[115, 108, 137, 100] | 115
[104, 106, 127, 109] | 104
[134, 115, 157, 121] | 134
[157, 119, 116, 138] | 157
[102, 141, 99, 132] | 102
[157, 149, 128, 100] | 157
[104, 134, 148, 136] | 104
[127, 98, 115, 130] | 127
[156, 131, 116, 115] | 156
[113, 110, 141, 104] | 113
---
(99, 116, 124, 147, 154, 157) Answer: 116
(109, 115, 128, 123, 124, 138, 102) Answer: 128
(118, 110, 135, 107, 140, 118, 127) Answer: 135
((134, 128, 119, 130, 125, 127), (130, 132, 109, 132, 134, 117), (139, 123, 131, 132, 105, 133)) Answer: 123
(140, 118, 112, 99, 102, 137, 139) Answer: 112
((121, 115, 133, 125, 136, 122, 114), (139, 150, 121, 130, 136, 119, 124)) Answer: 121
((148, 152, 142, 140, 126, 136), (132, 141, 147, 151, 135, 130), (118, 157, 139, 148, 124, 141)) Answer: 157
((123, 134, 141, 130, 108, 135, 123), (144, 138, 150, 113, 127, 137, 113), (131, 143, 140, 142, 142, 141, 136)) Answer: 140
(138, 144, 105, 113, 149) Answer: 138
((126, 118, 98, 152, 118, 116), (127, 122, 113, 139, 125, 121)) Answer: 122
---
array([125,  98, 120, 151, 103]) >> 103
array([150, 155, 148, 112, 122, 139, 107]) >> 107
array([139, 155, 113, 154, 145]) >> 145
array([127, 132, 154, 131, 108, 106]) >> 106
array([109, 100, 119, 121, 122, 123]) >> 123
array([135, 102, 128, 114, 132, 131]) >> 131
array([122, 137, 117, 120, 134, 136, 154]) >> 154
---
array([[153, 137, 138, 112, 118],
       [141, 135, 134, 118, 115],
       [124, 125, 126, 129, 127]]) Answer: 138

array([[128, 117, 114, 140, 100, 152],
       [119, 128, 136, 112, 145, 105],
       [117, 115, 140, 121, 112, 146]]) Answer: 114

array([[124, 123, 131, 145, 126, 110],
       [115, 127, 134, 122, 112, 105],
       [129, 125, 130, 128, 138, 126]]) Answer: 131

array([[126, 150, 138, 143, 129],
       [142, 129, 136, 118, 128],
       [133, 126, 121, 127, 134]]) Answer: 138

array([[123, 124, 129, 129, 137, 118, 113],
       [134, 101, 154,  99, 142, 109, 155],
       [119, 151, 119, 145, 139, 144, 123]]) Answer: 129

array([[142, 156, 106, 116],
       [157, 118, 101, 140],
       [158, 142, 131, 100]]) Answer: 106

array([[126, 154, 144, 146],
       [135, 120, 103, 122],
       [136, 122, 131, 121]]) Answer: 144

array([[148, 133, 142, 120, 142, 122],
       [114, 144, 126, 122, 142, 151],
       [120, 132, 130, 124, 151, 135]]) Answer: 142

array([[137, 104, 111, 102, 119, 114],
       [138, 102, 112, 125, 100, 104],
       [137, 109, 123, 137, 117, 121]]) Answer: 111
---
[[134 117 118 102 132 133]
 [126 115 125 130 111 105]
 [127 106 116 112 111 114]] 133, 127

[[145 151 138 138 118 122]
 [107 123 146 141 134 135]
 [107 113 138 135 140 135]] 122, 107

[[133 109 106 129]
 [128 155 154 125]
 [132 147 136 114]] 129, 132

[[135 116 124 156]
 [138 141 134 102]
 [141 117 125 154]] 156, 141

[143 137 154 137 140 135] 135, 143

[117 131 140 107 124 134 126] 126, 117

[105 118 132 154 127] 127, 105

[142 101 109 128 129 148 107] 107, 142

[155 140 129 111] 111, 155
---
[151 128 129 123 117] --> 151, 117

[156 138 109 133] --> 156, 133

[[150 143 117 140]
 [129 137 117 155]
 [134 134 142 133]] --> 150, 133

[[108 109 126 128]
 [118 135 146 106]] --> 108, 106

[155 148 119 119 104] --> 155, 104

[120 126  99 146] --> 120, 146

[149 129 105 113 109 124] --> 149, 124

[129 128 128 103 126 135 125] --> 129, 125

[110 101 143 152 117] --> 110, 117
---
[[138 128 140 120 148]
 [131 124 131 152 144]
 [126 119 125 111 126]] Answer: 126

[[126 134 116 108 133 128]
 [111 140 100 116 113 100]
 [125 137 117 121 125 126]] Answer: 126

[[131 155 127 150 126 155]
 [148 135 129 127 153 149]
 [122 144 110 144 130 117]] Answer: 117

[[122 117 135 125 134 140 137]
 [152 115 112 124 144 135 125]
 [123 109 112 127 137 148 119]] Answer: 119

[[128 137 101 119 108 133]
 [127 138 101 118 107 133]
 [131 126 156 146 142 120]] Answer: 120

[[131 123 130 146 147 125 120]
 [131 127 127 151 136 139 116]
 [131 124 135 145 147 122 127]] Answer: 127

[[140 109 141 151 148]
 [139 113 135 147 147]
 [134 111 140 149 147]] Answer: 147

[[126 128 130 129]
 [130 131 128  98]
 [132 107 127 131]] Answer: 131

[[120 151 137 148 130 151]
 [115 151 122 137 141 127]
 [132 131 102 137 115 124]] Answer: 124

[[137 136 135 145 107 113 124]
 [115 108 134 113 134 123 101]
 [122 119 144 117 111 103  98]] Answer: 98
---
[[109 139 142 103 112 148 101]
 [113 121 107 146 105 116 104]] Answer: 142

[152 116 119 124 125] Answer: 119

[[132 129 131 141 139 142]
 [157 113 150 106 114 131]
 [150 120 143 110 109 122]] Answer: 131

[112 127 152 154] Answer: 152

[126 120 155 114 128 146 108] Answer: 155

[[101 116 107 139 113]
 [105 104  99 129 154]] Answer: 107
---
((126, 127, 131, 128, 131), (128, 125, 126, 125, 128), (125, 116, 126, 135, 104)) → 131
((117, 124, 104, 147), (127, 118, 112, 113)) → 124
(139, 100, 122, 144, 149, 113) → 144
((132, 117, 105, 138), (145, 143, 131, 131), (147, 138, 135, 115)) → 117
((130, 116, 105, 143, 139, 129, 121), (129, 126, 131, 121, 132, 125, 130), (130, 127, 132, 122, 130, 124, 131)) → 139
(126, 121, 151, 100) → 121
(152, 146, 141, 154, 121, 140, 134) → 121
(129, 100, 111, 146) → 100
(156, 111, 123, 135, 136, 128) → 135
(134, 138, 127, 125, 155) → 127
---
118  144  133  103
147  118  116  140
value 103, 147

136  123  111  140  103  117 value 117, 136

135  153  119  127 value 127, 135

140  116  105  146 value 146, 140

130  126  111  118  125  104 value 104, 130

108  112  110  122
104  129  124  105
148  152  122  115
value 122, 148

108  146  109  120  136  126
122  127  125  119  114  103
147  124  145  146  113  115
value 126, 147

137  120  125  144  152  139  143 value 143, 137
